Below is a small trained network, with its code and all its weights. Each question gives an input and a class and asks what happens when units are switched off, that is, made to give their printed mean instead of their output.

import numpy as np


def w(rows, s, z=0):
    codes = np.array(rows[::2]) - 128.0
    scale = np.full(codes.shape[1], s)
    scale[-1] = z or s
    return codes * scale


def norm(h):
    return h / np.sqrt((h * h).mean(-1, keepdims=True) + 1e-5)


def f(y):
    return np.maximum(y, 0)


def log_softmax(a):
    a = a - a.max(-1, keepdims=True)
    return a - np.log(np.exp(a).sum(-1, keepdims=True))


def net(x, mask):
    res = np.array(x, float).reshape(1, 4) / 4 @ E
    u = 0
    for l in range(4):
        y = f(norm(res) @ A[l][:, :-1].T + A[l][:, -1])
        res = res + np.where(mask[u : u + 14], y, B[l][:, -1]) @ B[l][:, :-1]
        u += 14
    return log_softmax(norm(res)[-1] @ U[:, :-1].T + U[:, -1])


A, B = {}, {}
E = w([
[33,83,192],'x0',
[58,140,225],'x1',
[115,205,254],'x2',
[61,181,53],'x3',
],0.0078)
A[0] = w([
[170,18,118,12],'L0N1',
[79,18,204,92],'L0N2',
[57,215,136,175],'L0N3',
[169,131,84,17],'L0N4',
[122,146,75,162],'L0N5',
[200,10,196,78],'L0N6',
[73,34,145,89],'L0N7',
[154,66,78,168],'L0N8',
[79,83,83,157],'L0N9',
[220,151,114,154],'L0N10',
[90,43,108,84],'L0N11',
[140,46,111,76],'L0N12',
[142,224,142,195],'L0N13',
[127,56,136,1],'L0N14',
],0.014,0.0074)
B[0] = w([
[92,171,235,172],'L0N1',
[250,77,146,237],'L0N2',
[150,179,215,254],'L0N3',
[143,54,37,145],'L0N4',
[116,50,106,211],'L0N5',
[238,114,222,208],'L0N6',
[227,61,152,200],'L0N7',
[126,107,156,245],'L0N8',
[57,141,176,221],'L0N9',
[227,83,78,223],'L0N10',
[113,131,211,187],'L0N11',
[98,125,178,177],'L0N12',
[176,164,197,243],'L0N13',
[198,105,250,137],'L0N14',
],0.013,0.0066)
A[1] = w([
[38,114,52,10],'L1N1',
[167,90,105,151],'L1N2',
[55,249,156,163],'L1N3',
[85,236,71,152],'L1N4',
[103,116,181,72],'L1N5',
[92,220,194,107],'L1N6',
[44,93,142,50],'L1N7',
[24,182,128,93],'L1N8',
[135,219,62,86],'L1N9',
[147,151,137,31],'L1N10',
[177,183,111,117],'L1N11',
[153,231,161,136],'L1N12',
[82,200,83,4],'L1N13',
[8,201,108,96],'L1N14',
],0.013,0.015)
B[1] = w([
[185,91,195,128],'L1N1',
[135,104,92,248],'L1N2',
[113,178,196,217],'L1N3',
[164,108,190,138],'L1N4',
[122,93,159,138],'L1N5',
[119,161,153,209],'L1N6',
[136,53,211,138],'L1N7',
[167,67,203,136],'L1N8',
[154,75,135,128],'L1N9',
[249,203,251,128],'L1N10',
[184,113,111,169],'L1N11',
[163,174,200,253],'L1N12',
[235,7,245,128],'L1N13',
[173,225,236,135],'L1N14',
],0.016,0.0054)
A[2] = w([
[47,235,68,16],'L2N1',
[21,196,35,33],'L2N2',
[44,135,120,2],'L2N3',
[27,119,103,2],'L2N4',
[183,236,54,2],'L2N5',
[139,54,93,153],'L2N6',
[3,199,105,67],'L2N7',
[33,84,97,30],'L2N8',
[12,91,149,26],'L2N9',
[163,33,116,148],'L2N10',
[155,65,32,95],'L2N11',
[34,216,32,31],'L2N12',
[107,121,175,153],'L2N13',
[48,80,52,29],'L2N14',
],0.016,0.015)
B[2] = w([
[217,31,244,128],'L2N1',
[226,215,32,128],'L2N2',
[225,26,236,128],'L2N3',
[234,18,223,128],'L2N4',
[189,54,194,128],'L2N5',
[96,132,66,207],'L2N6',
[235,108,94,128],'L2N7',
[176,222,209,130],'L2N8',
[140,30,213,134],'L2N9',
[105,138,71,254],'L2N10',
[116,141,69,171],'L2N11',
[249,41,41,128],'L2N12',
[89,143,160,222],'L2N13',
[229,84,194,132],'L2N14',
],0.018,0.0093)
A[3] = w([
[61,137,107,55],'L3N1',
[88,238,52,63],'L3N2',
[33,126,136,14],'L3N3',
[163,91,85,122],'L3N4',
[74,113,142,15],'L3N5',
[47,99,142,11],'L3N6',
[37,144,147,4],'L3N7',
[52,248,69,11],'L3N8',
[14,251,127,126],'L3N9',
[189,138,91,137],'L3N10',
[19,234,114,46],'L3N11',
[40,190,167,14],'L3N12',
[174,87,91,88],'L3N13',
[70,151,92,2],'L3N14',
],0.015)
B[3] = w([
[121,99,64,128],'L3N1',
[144,49,63,139],'L3N2',
[236,29,233,128],'L3N3',
[104,127,66,224],'L3N4',
[140,24,169,128],'L3N5',
[149,15,167,132],'L3N6',
[250,5,236,128],'L3N7',
[246,32,241,128],'L3N8',
[124,158,215,206],'L3N9',
[122,111,82,255],'L3N10',
[105,231,218,128],'L3N11',
[208,18,225,130],'L3N12',
[111,141,76,182],'L3N13',
[242,11,245,128],'L3N14',
],0.016,0.0039)
U = w([
[88,114,37,174],'0',
[191,108,152,96],'1',
[158,186,129,119],'2',
[130,214,255,183],'3',
[131,131,136,115],'4',
[47,101,130,76],'5',
[48,117,162,63],'6',
[77,209,123,6],'7',
],0.019,0.012)

Each question gives the input, the list of numbers given to net, and the class t.
The units are the neurons (one row each of A and B). Each row of codes is followed by its name. A weight is (code - 128) times the scale printed after its matrix; where a second scale follows, it is the last column's (A, B and U).
mask holds one flag per neuron, layer by layer. A switched-off neuron (its flag False) gives its mean, the last column of its row in B, instead of its output. The means were averaged over made-up inputs and are rounded, as every weight is.
A unit's drop is (log p(t) with every unit on - log p(t) with that unit switched off) / (log p(t) with every unit on - log p(t) with every unit switched off).
The circuit of an input: a set's keep is (log p(t) with only the set's units on - log p(t) with every unit switched off) / (log p(t) with every unit on - log p(t) with every unit switched off). Starting from the 12 units with the biggest drops (on a tie, the unit counted first), units are removed one at a time, each time the one whose removal leaves the highest keep (on an exact tie, the one counted first), for as long as the keep stays at least 0.8.
circuit, biggest first: the units of the circuit, biggest drop first
top k neurons: the k neurons with the biggest drops, biggest first
k most important neurons of layer l: the k neurons of layer l with the biggest drops, biggest first
input [6,5,-4,-1], class 1: circuit, biggest first -> [L0N2, L1N12]
input [7,8,-7,1], class 1: top 3 neurons -> [L0N2, L0N7, L0N11]
input [8,8,-8,-3], class 1: circuit, biggest first -> [L0N2]
input [8,5,1,-2], class 1: 3 most important neurons of layer 1 -> [L1N3, L1N12, L1N6]
input [6,8,-4,0], class 1: 4 most important neurons of layer 0 -> [L0N2, L0N7, L0N13, L0N1]
input [4,-7,-5,0], class 0: top 2 neurons -> [L0N3, L1N12]
input [-4,1,-2,-4], class 0: top 2 neurons -> [L0N10, L0N3]
input [5,6,-8,5], class 6: top 2 neurons -> [L0N9, L0N7]
input [-1,3,1,-7], class 1: 2 most important neurons of layer 0 -> [L0N6, L0N3]
input [8,5,-6,5], class 6: top 4 neurons -> [L0N7, L1N12, L0N13, L0N2]
input [-4,-3,4,2], class 2: 2 most important neurons of layer 0 -> [L0N10, L0N13]
input [-4,5,-4,2], class 0: top 2 neurons -> [L0N5, L1N12]
input [0,-8,7,1], class 2: 4 most important neurons of layer 0 -> [L0N10, L0N9, L0N1, L0N11]
input [5,-4,-8,-7], class 3: circuit, biggest first -> [L0N1]
input [-7,-3,7,0], class 2: top 2 neurons -> [L0N10, L0N9]
input [0,1,-7,6], class 3: top 2 neurons -> [L0N9, L0N2]
input [-4,0,1,-6], class 1: top 2 neurons -> [L0N6, L0N10]
input [7,3,-4,-6], class 1: top 3 neurons -> [L0N2, L0N7, L0N3]
input [-5,-7,6,5], class 2: 2 most important neurons of layer 0 -> [L0N13, L0N10]
input [-3,8,-1,-8], class 1: most important neuron of layer 1 -> [L1N3]
